Here is a tiny trained network, its code and every weight. The questions are about switching its units off for an input and a target symbol, where a switched-off unit gives its printed mean instead of its output.

import numpy as np


def w(rows, s, z=0):
    codes = np.array(rows[::2]) - 128.0
    scale = np.full(codes.shape[1], s)
    scale[-1] = z or s
    return codes * scale


def f(y):
    return np.maximum(y, 0)


def softmax(a):
    e = np.exp(a - a.max(-1, keepdims=True))
    return e / e.sum(-1, keepdims=True)


def log_softmax(a):
    a = a - a.max(-1, keepdims=True)
    return a - np.log(np.exp(a).sum(-1, keepdims=True))


def net(x, mask):
    ids = ['γζηθλμξπστφψω'.index(c) for c in x.split()]
    T = len(ids)
    res = E[ids] + P[:T]
    r = res
    for j in range(3):
        rows = slice(2 * j, 2 * j + 2)
        q, k, v = (r @ M[0][rows].T for M in (Q, K, V))
        z = softmax(np.where(np.tri(T) > 0, q @ k.T / 2**0.5, -1e9)) @ v
        o = O[0][rows]
        res = res + np.where(mask[j], z, o[:, -1]) @ o[:, :-1]
    y = f(res @ A[0][:, :-1].T + A[0][:, -1])
    res = res + np.where(mask[3:15], y, B[0][:, -1]) @ B[0][:, :-1]
    return log_softmax(res[-1] @ U[:, :-1].T + U[:, -1])


Q, K, V, O, A, B = {}, {}, {}, {}, {}, {}
E = w([
[36,82,99,105,132,174,131,135,107,127,155,203],'γ',
[104,135,91,82,186,72,87,85,72,172,115,118],'ζ',
[121,85,149,113,134,134,65,182,140,126,160,77],'η',
[90,160,155,91,141,26,208,91,87,135,144,183],'θ',
[97,169,133,161,77,96,97,133,127,146,153,140],'λ',
[123,139,102,133,41,169,203,61,151,171,128,126],'μ',
[109,159,147,84,42,85,107,53,125,109,142,62],'ξ',
[113,102,48,84,103,157,148,119,105,117,144,88],'π',
[131,111,5,120,92,95,99,131,145,127,111,178],'σ',
[145,128,91,116,96,132,104,190,69,163,175,105],'τ',
[168,176,96,128,95,72,130,120,148,148,123,39],'φ',
[133,115,154,151,154,144,150,100,129,144,190,115],'ψ',
[152,66,130,116,83,80,161,171,187,99,165,153],'ω',
],0.019)
P = w([
[190,131,187,151,172,173,120,152,107,60,8,165],'0',
[148,86,151,226,144,123,132,115,66,77,109,143],'1',
[165,164,147,84,159,142,111,117,160,126,91,147],'2',
[123,91,134,214,100,119,158,100,74,119,125,123],'3',
[148,173,127,74,166,139,100,118,170,144,112,140],'4',
[114,80,121,202,113,106,153,106,81,133,155,106],'5',
[134,176,119,74,160,118,105,129,183,138,135,139],'6',
[104,84,107,209,104,90,147,106,89,139,178,98],'7',
[122,180,103,80,158,105,106,134,192,131,158,144],'8',
[85,83,105,195,94,71,152,102,89,142,193,79],'9',
[107,180,98,83,163,102,120,150,205,133,174,142],'10',
[75,87,85,192,82,50,151,99,80,171,204,69],'11',
[103,185,95,87,154,101,112,149,211,128,202,133],'12',
[101,87,107,209,113,90,146,113,71,125,152,120],'13',
],0.014)
Q[0] = w([
[104,65,112,66,96,76,128,128,108,149,174,117],'h0',
[244,223,183,23,168,255,150,108,226,183,148,209],'h0',
[140,63,121,118,122,160,114,66,96,173,204,120],'h1',
[117,254,136,20,161,222,108,158,210,75,84,158],'h1',
[201,177,146,40,144,182,170,140,182,176,140,144],'h2',
[133,216,145,10,112,132,55,184,130,81,121,193],'h2',
],0.0089)
K[0] = w([
[163,139,143,130,118,87,141,102,153,73,148,163],'h0',
[56,122,77,115,118,72,139,120,180,186,248,94],'h0',
[107,124,109,115,135,128,99,139,90,66,73,113],'h1',
[36,152,59,107,147,69,122,136,181,135,249,89],'h1',
[81,124,87,97,120,66,113,161,151,138,183,111],'h2',
[65,134,75,141,122,109,145,107,193,200,234,111],'h2',
],0.013)
V[0] = w([
[117,142,107,108,42,142,213,120,171,146,98,165],'h0',
[190,121,195,149,144,214,173,55,127,157,179,126],'h0',
[73,36,151,77,75,180,71,108,111,96,155,178],'h1',
[135,169,189,197,85,115,72,161,160,176,140,216],'h1',
[191,112,101,95,125,132,206,228,99,143,162,142],'h2',
[170,43,117,152,94,120,81,126,251,116,127,67],'h2',
],0.011)
O[0] = w([
[61,120,108,163,134,62,141,214,150,135,44,95,252],'h0',
[107,122,15,91,156,38,157,163,186,127,244,62,219],'h0',
[38,29,68,60,62,110,86,130,104,80,168,171,135],'h1',
[90,126,164,165,79,91,65,135,245,220,195,168,112],'h1',
[202,74,125,58,105,90,187,218,108,186,121,165,187],'h2',
[158,21,106,154,133,139,98,40,172,136,107,49,171],'h2',
],0.012,0.0033)
A[0] = w([
[107,148,148,94,71,146,200,98,194,95,107,122,93],'n0',
[136,45,144,116,158,157,178,151,178,162,127,194,98],'n1',
[107,83,68,254,153,142,138,74,110,101,149,133,83],'n2',
[119,123,184,25,246,99,27,163,159,121,98,106,6],'n3',
[155,168,73,48,202,151,112,92,196,147,94,183,83],'n4',
[180,103,118,111,122,131,63,60,106,125,164,174,56],'n5',
[101,101,190,181,154,66,191,125,48,157,118,153,77],'n6',
[118,75,52,129,200,170,181,125,33,138,100,144,102],'n7',
[120,191,102,164,97,146,124,146,80,90,204,113,48],'n8',
[151,69,78,162,123,117,122,98,76,189,134,90,68],'n9',
[187,131,175,143,121,122,136,76,91,68,197,210,85],'n10',
[143,164,41,116,167,90,133,130,164,128,140,137,93],'n11',
],0.0084,0.013)
B[0] = w([
[110,117,82,97,212,46,62,150,105,121,141,126,162],'n0',
[127,172,143,142,145,32,122,107,81,129,154,90,185],'n1',
[169,178,139,48,142,114,31,161,137,113,83,92,213],'n2',
[56,130,159,9,159,221,237,115,136,222,105,102,140],'n3',
[114,59,168,192,97,144,113,141,98,115,69,141,152],'n4',
[70,183,111,72,94,183,254,187,202,118,103,141,177],'n5',
[180,136,73,108,69,204,109,160,191,67,84,134,185],'n6',
[124,139,197,168,52,100,169,94,171,137,214,59,201],'n7',
[121,96,198,95,177,125,160,46,151,70,36,189,163],'n8',
[117,131,243,121,171,135,137,184,168,81,94,161,208],'n9',
[77,75,117,125,168,112,78,157,103,230,115,37,199],'n10',
[156,87,132,192,170,247,112,85,90,127,92,174,254],'n11',
],0.0075,0.0097)
U = w([
[3,96,149,117,97,115,125,156,73,89,138,187,84],'γ',
[13,154,170,126,177,150,173,101,12,196,76,114,86],'ζ',
[79,119,134,6,115,203,111,168,215,165,99,81,87],'η',
[75,207,183,95,149,92,184,171,179,78,92,184,94],'θ',
[39,191,164,209,64,133,95,128,161,194,173,130,113],'λ',
[29,137,75,170,165,107,159,203,141,150,95,58,164],'μ',
[112,201,105,61,119,84,10,125,95,63,117,70,133],'ξ',
[98,131,146,139,57,128,188,154,84,62,122,72,75],'π',
[104,50,117,187,30,207,96,127,103,132,31,167,141],'σ',
[160,160,74,77,72,108,83,179,19,237,150,98,214],'τ',
[178,192,143,149,124,148,129,136,174,169,84,62,27],'φ',
[155,118,121,111,208,109,160,77,159,94,198,193,255],'ψ',
[109,52,245,118,151,11,143,143,160,118,80,150,58],'ω',
],0.0041,0.0052)

Each question gives the input, a string of symbols that net reads in full, and the target symbol t.
The units are the heads (2 rows each of Q, K, V and O) and the neurons (one row each of A and B). Each row of codes is followed by its name. A weight is (code - 128) times the scale printed after its matrix; where a second scale follows, it is the last column's (O, A, B and U).
mask holds one flag per unit, heads first, then neurons. A switched-off unit (its flag False) gives its mean, the last column of its rows in O or B, instead of its output. The means were averaged over made-up inputs and are rounded, as every weight is.
A unit's drop is (log p(t) with every unit on - log p(t) with that unit switched off) / (log p(t) with every unit on - log p(t) with every unit switched off).
The circuit of an input: a set's keep is (log p(t) with only the set's units on - log p(t) with every unit switched off) / (log p(t) with every unit on - log p(t) with every unit switched off). Starting from the 12 units with the biggest drops (on a tie, the unit counted first), units are removed one at a time, each time the one whose removal leaves the highest keep (on an exact tie, the one counted first), for as long as the keep stays at least 0.8.
circuit, biggest first: the units of the circuit, biggest drop first
top k neurons: the k neurons with the biggest drops, biggest first
which heads matter: for each layer, one digit per head in row order, 1 if its drop is at least 0.15 and else 0, layers parted by /
input ζ λ θ ξ σ μ τ ω, target ζ: which heads matter	101
input μ τ μ π μ φ τ π ξ ζ, target μ: circuit, biggest first	[h0]
input λ τ μ ξ τ μ, target λ: which heads matter	010
input ψ φ μ μ μ γ, target ψ: which heads matter	100
input ξ η μ τ ψ μ φ ψ θ ζ, target ξ: which heads matter	001
input σ ξ τ μ ψ, target ψ: top 2 neurons	[n11, n10]
input ζ γ ζ μ μ μ, target ζ: top 2 neurons	[n10, n8]
input τ μ ξ ψ ω ψ ω τ, target τ: which heads matter	101
input ξ μ ξ μ ω τ μ τ, target ξ: which heads matter	001
input π ζ ψ ξ τ ξ, target π: circuit, biggest first	[h1, n7]
input γ τ ψ ψ ζ μ, target γ: circuit, biggest first	[h1, h2]
input μ τ ψ μ σ μ π θ μ ψ ω, target ω: which heads matter	101
input η π η σ θ τ μ ω μ ψ, target η: circuit, biggest first	[h0, n5, h2, n2]
input μ ξ ζ ζ μ σ, target μ: circuit, biggest first	[h0]
input ω φ η σ, target ω: which heads matter	001
input ζ φ ζ π λ θ π ψ μ μ π ψ ζ ξ, target ζ: top 2 neurons	[n10, n8]
input μ η η φ σ π ξ λ, target μ: which heads matter	100
input ζ τ μ τ η θ, target ζ: which heads matter	101
input ψ λ η η φ η μ σ, target ψ: circuit, biggest first	[h0, n11]
input ξ η μ μ, target ξ: circuit, biggest first	[h2, n2]
input ψ μ η η ξ η γ η γ ζ ζ, target ζ: which heads matter	001
input θ π τ ψ, target θ: circuit, biggest first	[h2]
input ζ η ζ τ η π ω ζ, target ζ: circuit, biggest first	[h0, h2, n10]
input φ η ξ ψ μ π, target φ: which heads matter	010
